Here is a tiny trained network, its code and every weight. The questions are about switching its units off for an input and a target symbol, where a switched-off unit gives its printed mean instead of its output.

import numpy as np


def w(rows, s, z=0):
    codes = np.array(rows[::2]) - 128.0
    scale = np.full(codes.shape[1], s)
    scale[-1] = z or s
    return codes * scale


def f(y):
    return y / 2 * (1 + np.tanh(0.7978845608 * (y + 0.044715 * y**3)))


def softmax(a):
    e = np.exp(a - a.max(-1, keepdims=True))
    return e / e.sum(-1, keepdims=True)


def log_softmax(a):
    a = a - a.max(-1, keepdims=True)
    return a - np.log(np.exp(a).sum(-1, keepdims=True))


def net(x, mask):
    ids = ['αγηλξπ'.index(c) for c in x.split()]
    T = len(ids)
    res = E[ids] + P[:T]
    r = res
    for j in range(2):
        rows = slice(3 * j, 3 * j + 3)
        q, k, v = (r @ M[0][rows].T for M in (Q, K, V))
        z = softmax(np.where(np.tri(T) > 0, q @ k.T / 3**0.5, -1e9)) @ v
        o = O[0][rows]
        res = res + np.where(mask[j], z, o[:, -1]) @ o[:, :-1]
    y = f(res @ A[0][:, :-1].T + A[0][:, -1])
    res = res + np.where(mask[2:18], y, B[0][:, -1]) @ B[0][:, :-1]
    return log_softmax(res[-1] @ U[:, :-1].T + U[:, -1])


Q, K, V, O, A, B = {}, {}, {}, {}, {}, {}
E = w([
[40,154,145,60,40,91,127,125,138,70,123,66],'α',
[176,248,69,13,126,148,108,137,104,76,133,138],'γ',
[184,75,210,120,173,142,93,226,173,190,88,155],'η',
[88,145,136,176,159,167,162,142,56,39,172,115],'λ',
[211,137,180,150,65,114,255,72,154,126,164,71],'ξ',
[98,29,81,89,53,189,170,123,171,74,236,186],'π',
],0.0099)
P = w([
[161,72,168,148,145,116,33,48,101,164,85,156],'0',
[138,119,54,118,102,242,149,119,106,85,87,43],'1',
[119,136,87,146,102,204,209,205,140,112,72,100],'2',
[132,138,105,127,111,167,198,206,122,106,106,118],'3',
[137,141,127,105,113,142,186,211,122,107,132,117],'4',
[125,143,150,91,116,124,181,204,131,104,153,112],'5',
[127,162,165,85,120,115,171,205,136,104,176,125],'6',
[121,152,177,77,126,103,173,187,145,101,198,122],'7',
[132,170,190,57,127,102,164,181,148,102,205,131],'8',
[133,170,201,56,130,88,153,174,154,102,232,130],'9',
[129,175,210,40,118,86,144,163,167,104,250,134],'10',
[134,178,217,29,131,80,148,173,165,90,254,149],'11',
],0.0077)
Q[0] = w([
[120,116,136,149,134,144,142,111,116,120,140,110],'h1',
[108,148,89,152,117,73,151,122,129,132,145,161],'h1',
[156,85,100,202,164,114,74,102,145,195,35,184],'h1',
[62,142,78,204,128,155,188,158,56,94,103,115],'h2',
[118,52,97,166,97,146,108,57,145,158,73,72],'h2',
[167,174,2,126,125,141,114,60,105,131,81,121],'h2',
],0.0088)
K[0] = w([
[154,142,112,115,119,136,114,106,138,132,141,145],'h1',
[132,98,103,144,112,196,122,111,118,119,87,111],'h1',
[109,181,77,90,95,142,234,183,133,80,188,95],'h1',
[168,154,150,56,98,90,146,234,194,145,206,141],'h2',
[136,161,41,140,129,187,169,186,103,108,31,122],'h2',
[88,80,137,189,113,155,189,255,142,130,52,107],'h2',
],0.0077)
V[0] = w([
[150,66,134,92,65,75,133,141,227,216,97,135],'h1',
[181,35,207,199,179,156,166,217,148,167,149,166],'h1',
[156,195,151,93,205,105,60,254,147,177,47,150],'h1',
[118,175,202,212,149,90,173,64,89,140,109,25],'h2',
[14,63,184,112,78,96,103,167,152,127,122,106],'h2',
[66,88,89,205,208,172,93,90,69,105,172,151],'h2',
],0.0082)
O[0] = w([
[81,230,149,194,85,145,114,185,207,77,178,111,111],'h1',
[114,137,246,137,134,206,82,23,128,50,110,139,254],'h1',
[149,88,168,173,43,54,132,134,78,2,104,196,178],'h1',
[40,124,154,119,32,166,158,180,72,147,155,168,145],'h2',
[67,39,147,150,113,91,138,106,149,106,75,33,140],'h2',
[71,183,145,177,178,89,235,124,164,98,102,190,124],'h2',
],0.0089,0.0053)
A[0] = w([
[147,150,91,154,166,111,163,103,158,180,113,96,12],'n1',
[125,127,64,119,144,96,169,192,134,191,150,130,36],'n2',
[132,84,74,144,114,55,141,143,93,175,100,163,2],'n3',
[153,88,85,79,165,141,125,124,113,252,105,106,126],'n4',
[176,114,130,168,112,60,179,70,133,130,98,113,73],'n5',
[145,89,57,133,185,116,110,143,149,173,96,135,46],'n6',
[164,159,130,105,135,118,130,139,158,154,144,158,81],'n7',
[119,133,49,135,142,128,166,200,155,165,153,62,171],'n8',
[94,129,113,151,115,164,154,114,126,133,131,119,84],'n9',
[155,83,94,55,163,163,163,129,114,204,93,96,232],'n10',
[75,176,83,123,150,129,115,115,114,188,80,128,62],'n11',
[110,178,85,148,161,133,151,169,168,205,155,116,57],'n12',
[109,69,88,124,77,174,119,129,125,125,159,193,50],'n13',
[76,122,120,111,90,76,105,129,142,138,104,72,39],'n14',
[82,146,119,106,116,116,188,114,144,139,107,185,80],'n15',
[148,53,108,153,98,54,141,130,88,125,133,148,70],'n16',
],0.012,0.0079)
B[0] = w([
[70,138,222,153,80,231,116,130,116,212,180,128,132],'n1',
[136,184,180,178,191,255,127,50,118,171,160,180,154],'n2',
[21,4,242,148,74,103,193,136,94,141,97,118,134],'n3',
[198,170,82,173,49,173,37,187,179,123,84,81,192],'n4',
[84,180,140,120,103,212,93,152,117,210,180,109,127],'n5',
[168,151,82,124,196,72,125,101,160,66,110,120,140],'n6',
[92,101,96,114,114,91,132,133,118,123,127,93,130],'n7',
[93,93,122,126,91,73,106,147,162,127,104,84,193],'n8',
[104,123,185,172,130,160,113,84,145,123,113,127,133],'n9',
[74,121,158,107,170,85,181,100,100,138,186,166,244],'n10',
[173,81,119,115,65,87,128,188,86,82,75,155,140],'n11',
[199,133,114,78,168,96,168,113,46,69,128,224,152],'n12',
[119,175,118,162,192,139,115,81,182,129,116,86,130],'n13',
[173,160,132,140,169,165,151,102,93,119,139,175,139],'n14',
[146,158,84,120,120,129,67,142,165,132,158,77,144],'n15',
[191,200,58,97,169,147,82,134,149,126,153,114,133],'n16',
],0.0086,0.011)
U = w([
[68,65,100,109,55,22,91,185,149,129,102,10,248],'α',
[246,183,59,94,123,84,81,158,91,104,135,153,120],'γ',
[181,96,146,160,102,170,117,131,130,104,47,145,34],'η',
[72,109,157,106,182,72,243,100,57,133,162,227,217],'λ',
[114,173,136,138,81,255,74,148,122,206,170,99,38],'ξ',
[127,171,112,148,206,135,109,67,241,132,120,46,71],'π',
],0.0062,0.0017)

Each question gives the input, a string of symbols that net reads in full, and the target symbol t.
The units are the heads (3 rows each of Q, K, V and O) and the neurons (one row each of A and B). Each row of codes is followed by its name. A weight is (code - 128) times the scale printed after its matrix; where a second scale follows, it is the last column's (O, A, B and U).
mask holds one flag per unit, heads first, then neurons. A switched-off unit (its flag False) gives its mean, the last column of its rows in O or B, instead of its output. The means were averaged over made-up inputs and are rounded, as every weight is.
A unit's drop is (log p(t) with every unit on - log p(t) with that unit switched off) / (log p(t) with every unit on - log p(t) with every unit switched off).
The circuit of an input: a set's keep is (log p(t) with only the set's units on - log p(t) with every unit switched off) / (log p(t) with every unit on - log p(t) with every unit switched off). Starting from the 12 units with the biggest drops (on a tie, the unit counted first), units are removed one at a time, each time the one whose removal leaves the highest keep (on an exact tie, the one counted first), for as long as the keep stays at least 0.8.
circuit, biggest first: the units of the circuit, biggest drop first
top k neurons: the k neurons with the biggest drops, biggest first
heads that matter: for each layer, one digit per head in row order, 1 if its drop is at least 0.15 and else 0, layers parted by /
input γ λ λ ξ γ η λ γ λ λ λ λ, target γ: heads that matter	10
input α λ λ γ α λ λ α γ ξ η, target α: top neuron	n2
input ξ ξ α π λ α λ η λ, target ξ: heads that matter	11
input π λ λ λ η α γ α, target π: circuit, biggest first	h1, h2
input λ γ α γ, target α: circuit, biggest first	h1, n8, h2
input γ η λ π γ λ π, target γ: top 2 neurons	n16, n10
input α η λ ξ η λ λ η λ η η π, target α: heads that matter	01
input ξ λ γ η λ ξ λ, target ξ: circuit, biggest first	h2, h1
input γ λ η, target γ: top 2 neurons	n4, n6
input α γ γ π ξ γ π λ γ α, target γ: circuit, biggest first	n12, h1
input γ η α ξ ξ, target γ: circuit, biggest first	h1, n16
input η α λ η λ η γ λ π η α η, target η: circuit, biggest first	h1, n10
input π λ λ γ η λ γ, target π: circuit, biggest first	h2, h1
input α λ η α λ α λ π, target α: circuit, biggest first	h1, h2
input ξ λ λ η γ, target ξ: circuit, biggest first	h1, h2
input π α λ π λ η λ λ λ λ λ, target π: top 2 neurons	n10, n12
input λ η λ η π, target π: top 2 neurons	n13, n10
input λ γ λ λ ξ α π λ η, target λ: circuit, biggest first	h2
input γ ξ γ γ ξ λ ξ ξ η γ λ α, target γ: circuit, biggest first	h1, n16, h2
input π η ξ, target π: circuit, biggest first	h1
input α λ ξ, target ξ: circuit, biggest first	h1, n1
input η λ η η λ α λ, target η: top 2 neurons	n10, n8
input λ η λ λ η, target λ: heads that matter	10
input λ λ λ α λ, target α: circuit, biggest first	n4, h1, h2, n2
input λ η ξ ξ λ λ α ξ α ξ α, target λ: top 3 neurons	n4, n14, n8
input λ λ λ π λ, target π: top 3 neurons	n4, n6, n12
input γ π α ξ, target ξ: top 2 neurons	n2, n4
input ξ η λ η λ α η, target ξ: heads that matter	01
